Below are the code and all the weights of a small trained network. Each question names an input and a class and asks about switching units off, where a switched-off unit gives its printed mean instead of its output.

import numpy as np


def w(rows, s, z=0):
    codes = np.array(rows[::2]) - 128.0
    scale = np.full(codes.shape[1], s)
    scale[-1] = z or s
    return codes * scale


def norm(h):
    return h / np.sqrt((h * h).mean(-1, keepdims=True) + 1e-5)


def f(y):
    return y / 2 * (1 + np.tanh(0.7978845608 * (y + 0.044715 * y**3)))


def log_softmax(a):
    a = a - a.max(-1, keepdims=True)
    return a - np.log(np.exp(a).sum(-1, keepdims=True))


def net(x, mask):
    res = np.array(x, float).reshape(1, 2) / 4 @ E
    u = 0
    for l in range(3):
        y = f(norm(res) @ A[l][:, :-1].T + A[l][:, -1])
        res = res + np.where(mask[u : u + 8], y, B[l][:, -1]) @ B[l][:, :-1]
        u += 8
    return log_softmax(norm(res)[-1] @ U[:, :-1].T + U[:, -1])


A, B = {}, {}
E = w([
[69,117,88,240,195,159,147,212],'x0',
[54,204,132,81,30,82,178,254],'x1',
],0.0091)
A[0] = w([
[119,165,100,139,171,152,111,163,173],'0.n1',
[168,136,90,116,137,171,130,135,85],'0.n2',
[106,109,98,91,140,59,144,90,138],'0.n3',
[185,144,199,26,126,148,92,72,114],'0.n4',
[143,150,141,29,44,114,123,129,2],'0.n5',
[108,173,176,43,64,72,125,157,9],'0.n6',
[117,116,162,81,132,140,119,87,63],'0.n7',
[86,251,106,132,86,115,169,196,33],'0.n8',
],0.011,0.0073)
B[0] = w([
[125,76,104,93,192,142,83,103,170],'0.n1',
[112,161,169,137,98,83,101,113,123],'0.n2',
[112,158,187,70,100,119,165,81,150],'0.n3',
[203,117,52,50,161,31,249,162,247],'0.n4',
[56,109,157,247,76,254,10,58,208],'0.n5',
[139,155,115,203,99,233,18,97,216],'0.n6',
[84,155,106,112,187,88,153,106,147],'0.n7',
[15,100,147,118,136,48,196,173,215],'0.n8',
],0.0092,0.011)
A[1] = w([
[144,251,173,168,16,184,16,87,111],'1.n1',
[102,194,126,114,29,241,20,99,91],'1.n2',
[178,191,174,106,24,134,127,90,19],'1.n3',
[233,141,144,59,109,36,176,79,54],'1.n4',
[127,38,126,193,145,76,24,78,78],'1.n5',
[36,117,175,129,119,9,211,219,44],'1.n6',
[136,157,131,122,126,104,126,165,2],'1.n7',
[134,187,221,152,5,254,61,89,69],'1.n8',
],0.011,0.0083)
B[1] = w([
[207,180,167,134,45,214,69,115,254],'1.n1',
[168,199,68,142,52,232,50,134,253],'1.n2',
[100,116,151,173,147,153,115,130,146],'1.n3',
[223,84,73,60,138,98,199,47,230],'1.n4',
[55,151,153,204,153,135,76,172,195],'1.n5',
[25,103,98,71,62,85,200,173,211],'1.n6',
[132,132,149,135,102,158,133,103,117],'1.n7',
[126,167,161,114,49,196,5,106,248],'1.n8',
],0.012,0.0097)
A[2] = w([
[152,235,157,139,41,186,39,125,7],'2.n1',
[100,77,158,108,95,124,121,193,67],'2.n2',
[156,172,130,123,118,192,65,60,122],'2.n3',
[95,159,204,189,172,210,68,108,131],'2.n4',
[153,150,171,83,30,196,83,90,60],'2.n5',
[66,160,148,130,125,66,220,166,1],'2.n6',
[146,143,154,168,186,130,46,190,20],'2.n7',
[255,76,79,70,136,46,194,92,203],'2.n8',
],0.013,0.0042)
B[2] = w([
[199,182,179,192,87,250,50,162,222],'2.n1',
[222,173,67,103,172,210,124,126,144],'2.n2',
[136,180,85,62,56,152,189,156,190],'2.n3',
[82,72,137,141,103,115,101,159,227],'2.n4',
[139,142,164,215,127,235,59,167,202],'2.n5',
[74,155,55,99,51,75,163,214,161],'2.n6',
[115,26,156,129,130,52,112,43,172],'2.n7',
[219,188,44,64,246,170,127,27,248],'2.n8',
],0.011,0.016)
U = w([
[235,167,38,40,201,136,186,57,218],'0',
[175,196,152,170,45,216,45,172,198],'1',
[71,4,164,215,180,45,70,97,182],'2',
[58,140,59,76,51,69,224,221,229],'3',
[191,170,235,171,165,75,213,176,1],'4',
[184,209,243,183,164,41,199,161,1],'5',
],0.017,0.011)

Each question gives the input, the list of numbers given to net, and the class t.
The units are the neurons (one row each of A and B). Each row of codes is followed by its name. A weight is (code - 128) times the scale printed after its matrix; where a second scale follows, it is the last column's (A, B and U).
mask holds one flag per neuron, layer by layer. A switched-off neuron (its flag False) gives its mean, the last column of its row in B, instead of its output. The means were averaged over made-up inputs and are rounded, as every weight is.
A unit's drop is (log p(t) with every unit on - log p(t) with that unit switched off) / (log p(t) with every unit on - log p(t) with every unit switched off).
The circuit of an input: a set's keep is (log p(t) with only the set's units on - log p(t) with every unit switched off) / (log p(t) with every unit on - log p(t) with every unit switched off). Starting from the 12 units with the biggest drops (on a tie, the unit counted first), units are removed one at a time, each time the one whose removal leaves the highest keep (on an exact tie, the one counted first), for as long as the keep stays at least 0.8.
circuit, biggest first: the units of the circuit, biggest drop first
most important unit: the unit with the biggest drop
k most important neurons: the k neurons with the biggest drops, biggest first
top k neurons in layer l: the k neurons of layer l with the biggest drops, biggest first
drop of u: that unit's drop, to one decimal
input [-7,-1], class 0: circuit, biggest first -> [0.n4]
input [4,1], class 3: top 2 neurons in layer 0 -> [0.n6 0.n5]
input [1,-3], class 2: 3 most important neurons -> [0.n4 0.n6 0.n5]
input [2,0], class 2: 3 most important neurons -> [0.n4 0.n8 0.n1]
input [3,-5], class 2: 3 most important neurons -> [0.n4 0.n6 0.n5]
input [8,0], class 2: 3 most important neurons -> [0.n4 0.n8 0.n1]
input [2,-6], class 2: 2 most important neurons -> [0.n4 0.n6]
input [8,1], class 3: 2 most important neurons -> [0.n6 0.n5]
input [0,-6], class 0: 2 most important neurons -> [0.n5 0.n6]
input [1,-6], class 2: top 2 neurons in layer 0 -> [0.n4 0.n5]
input [1,-4], class 2: 3 most important neurons -> [0.n4 0.n6 0.n5]
input [2,-4], class 2: 2 most important neurons -> [0.n4 0.n6]
input [-1,-7], class 0: drop of 0.n5 -> 1.1
input [-1,-8], class 0: most important unit -> 0.n5
input [0,-3], class 0: drop of 0.n6 -> 3.0
input [1,5], class 3: drop of 0.n8 -> 1.3
